Below are the code and all the weights of a small trained network. Each question names an input and a class and asks about switching units off, where a switched-off unit gives its printed mean instead of its output.

import numpy as np


def w(rows, s, z=0):
    codes = np.array(rows[::2]) - 128.0
    scale = np.full(codes.shape[1], s)
    scale[-1] = z or s
    return codes * scale


def f(y):
    return np.maximum(y, 0)


def log_softmax(a):
    a = a - a.max(-1, keepdims=True)
    return a - np.log(np.exp(a).sum(-1, keepdims=True))


def net(x, mask):
    res = np.array(x, float).reshape(1, 8) / 4 @ E
    y = f(res @ A[0][:, :-1].T + A[0][:, -1])
    res = res + np.where(mask, y, B[0][:, -1]) @ B[0][:, :-1]
    return log_softmax(res[-1] @ U[:, :-1].T + U[:, -1])


A, B = {}, {}
E = w([
[142,189,155,146,56,92,255],'x0',
[117,184,92,136,172,84,98],'x1',
[163,66,172,194,220,79,201],'x2',
[131,136,131,128,137,131,122],'x3',
[134,107,140,123,115,143,140],'x4',
[129,127,133,124,127,132,135],'x5',
[30,149,87,210,160,197,158],'x6',
[57,131,245,114,136,120,111],'x7',
],0.0092)
A[0] = w([
[139,86,63,126,163,130,82,142],'n1',
[62,177,143,201,134,186,133,63],'n2',
[88,147,104,162,139,178,156,120],'n3',
[140,81,142,143,77,170,168,237],'n4',
[140,149,145,130,46,210,93,75],'n5',
[151,53,153,192,183,62,169,58],'n6',
[163,131,161,88,128,32,102,123],'n7',
[66,136,218,134,110,106,119,255],'n8',
[149,119,136,103,168,181,97,51],'n9',
[140,50,154,74,170,171,68,147],'n10',
[119,109,150,170,209,78,168,56],'n11',
[155,165,144,120,74,78,192,205],'n12',
[239,114,9,153,114,161,168,125],'n13',
[190,115,165,79,83,119,94,121],'n14',
[56,238,98,93,92,87,61,63],'n15',
[117,67,127,135,107,169,157,147],'n16',
],0.011,0.0063)
B[0] = w([
[110,117,118,120,100,39,170,205],'n1',
[138,59,119,90,177,181,224,200],'n2',
[220,39,127,102,139,123,158,191],'n3',
[124,143,107,170,175,35,84,218],'n4',
[201,87,214,80,95,82,100,186],'n5',
[169,147,220,28,36,153,84,211],'n6',
[115,61,63,189,155,255,187,201],'n7',
[46,181,126,180,149,129,87,244],'n8',
[147,189,130,75,135,138,206,157],'n9',
[91,201,54,78,125,54,175,229],'n10',
[199,137,140,132,68,131,105,196],'n11',
[123,149,24,105,134,63,151,238],'n12',
[25,169,174,194,105,184,73,234],'n13',
[125,37,153,175,183,194,166,203],'n14',
[201,104,183,131,91,103,116,205],'n15',
[158,94,164,122,171,111,114,175],'n16',
],0.0082,0.011)
U = w([
[231,119,223,59,42,122,94,42],'0',
[146,14,119,127,185,216,210,57],'1',
[147,131,142,147,176,72,113,254],'2',
[130,177,83,87,159,2,181,30],'3',
[127,121,141,133,153,100,112,218],'4',
[22,178,194,181,134,189,72,100],'5',
[178,118,144,145,191,64,90,184],'6',
],0.0085,0.0078)

Each question gives the input, the list of numbers given to net, and the class t.
The units are the neurons (one row each of A and B). Each row of codes is followed by its name. A weight is (code - 128) times the scale printed after its matrix; where a second scale follows, it is the last column's (A, B and U).
mask holds one flag per neuron, in row order. A switched-off neuron (its flag False) gives its mean, the last column of its row in B, instead of its output. The means were averaged over made-up inputs and are rounded, as every weight is.
A unit's drop is (log p(t) with every unit on - log p(t) with that unit switched off) / (log p(t) with every unit on - log p(t) with every unit switched off).
The circuit of an input: a set's keep is (log p(t) with only the set's units on - log p(t) with every unit switched off) / (log p(t) with every unit on - log p(t) with every unit switched off). Starting from the 12 units with the biggest drops (on a tie, the unit counted first), units are removed one at a time, each time the one whose removal leaves the highest keep (on an exact tie, the one counted first), for as long as the keep stays at least 0.8.
units of the circuit, in order: the units of the circuit, biggest drop first
unit that matters most: the unit with the biggest drop
top k neurons: the k neurons with the biggest drops, biggest first
drop when u is switched off: that unit's drop, to one decimal
input [1,6,-7,-1,0,2,-5,-5], class 0: units of the circuit, in order -> (n15)
input [-5,-8,-5,-1,3,8,3,7], class 6: units of the circuit, in order -> (n13 n4)
input [-7,-2,2,4,-4,-8,3,-1], class 3: top 2 neurons -> (n10 n1)
input [-7,7,0,-7,5,-7,-4,-2], class 3: top 2 neurons -> (n10 n1)
input [-8,-8,-1,-8,1,-2,5,4], class 3: units of the circuit, in order -> (n10 n13)
input [2,-4,-3,3,7,7,5,4], class 2: units of the circuit, in order -> (n4 n13)
input [6,6,7,2,-7,-4,5,-5], class 0: units of the circuit, in order -> (n6 n11)
input [-5,-3,-7,-2,-8,6,8,-3], class 1: top 2 neurons -> (n2 n6)
input [-1,-4,-1,-4,0,5,-8,-5], class 1: top 2 neurons -> (n14 n7)
input [-7,1,6,6,-5,-1,0,-2], class 3: units of the circuit, in order -> (n10 n1)
input [-6,7,8,-1,-7,-6,2,-7], class 0: units of the circuit, in order -> (n6 n11)
input [-6,-8,4,0,-1,2,-3,8], class 5: top 4 neurons -> (n8 n12 n3 n1)
input [-8,8,-3,8,-1,-7,3,-2], class 3: units of the circuit, in order -> (n1 n10)
input [1,6,-1,-1,-3,-3,-1,7], class 5: unit that matters most -> n8
input [-4,-8,-6,0,-7,1,1,4], class 6: top 2 neurons -> (n6 n13)
input [-6,-5,-4,-6,-6,-4,-8,-7], class 1: top 3 neurons -> (n14 n7 n8)
input [7,-3,7,1,-4,-5,-2,2], class 0: top 3 neurons -> (n6 n11 n10)
input [2,6,6,-2,4,-3,6,-4], class 0: top 2 neurons -> (n6 n11)
input [8,-6,-8,-2,-6,-8,8,5], class 0: top 4 neurons -> (n5 n15 n7 n14)
input [4,0,1,0,6,0,-8,0], class 1: unit that matters most -> n7
input [-5,8,-6,3,-1,4,-1,-8], class 5: top 2 neurons -> (n13 n12)
input [1,-1,-8,8,-5,8,3,-4], class 0: drop when n15 is switched off -> 0.1
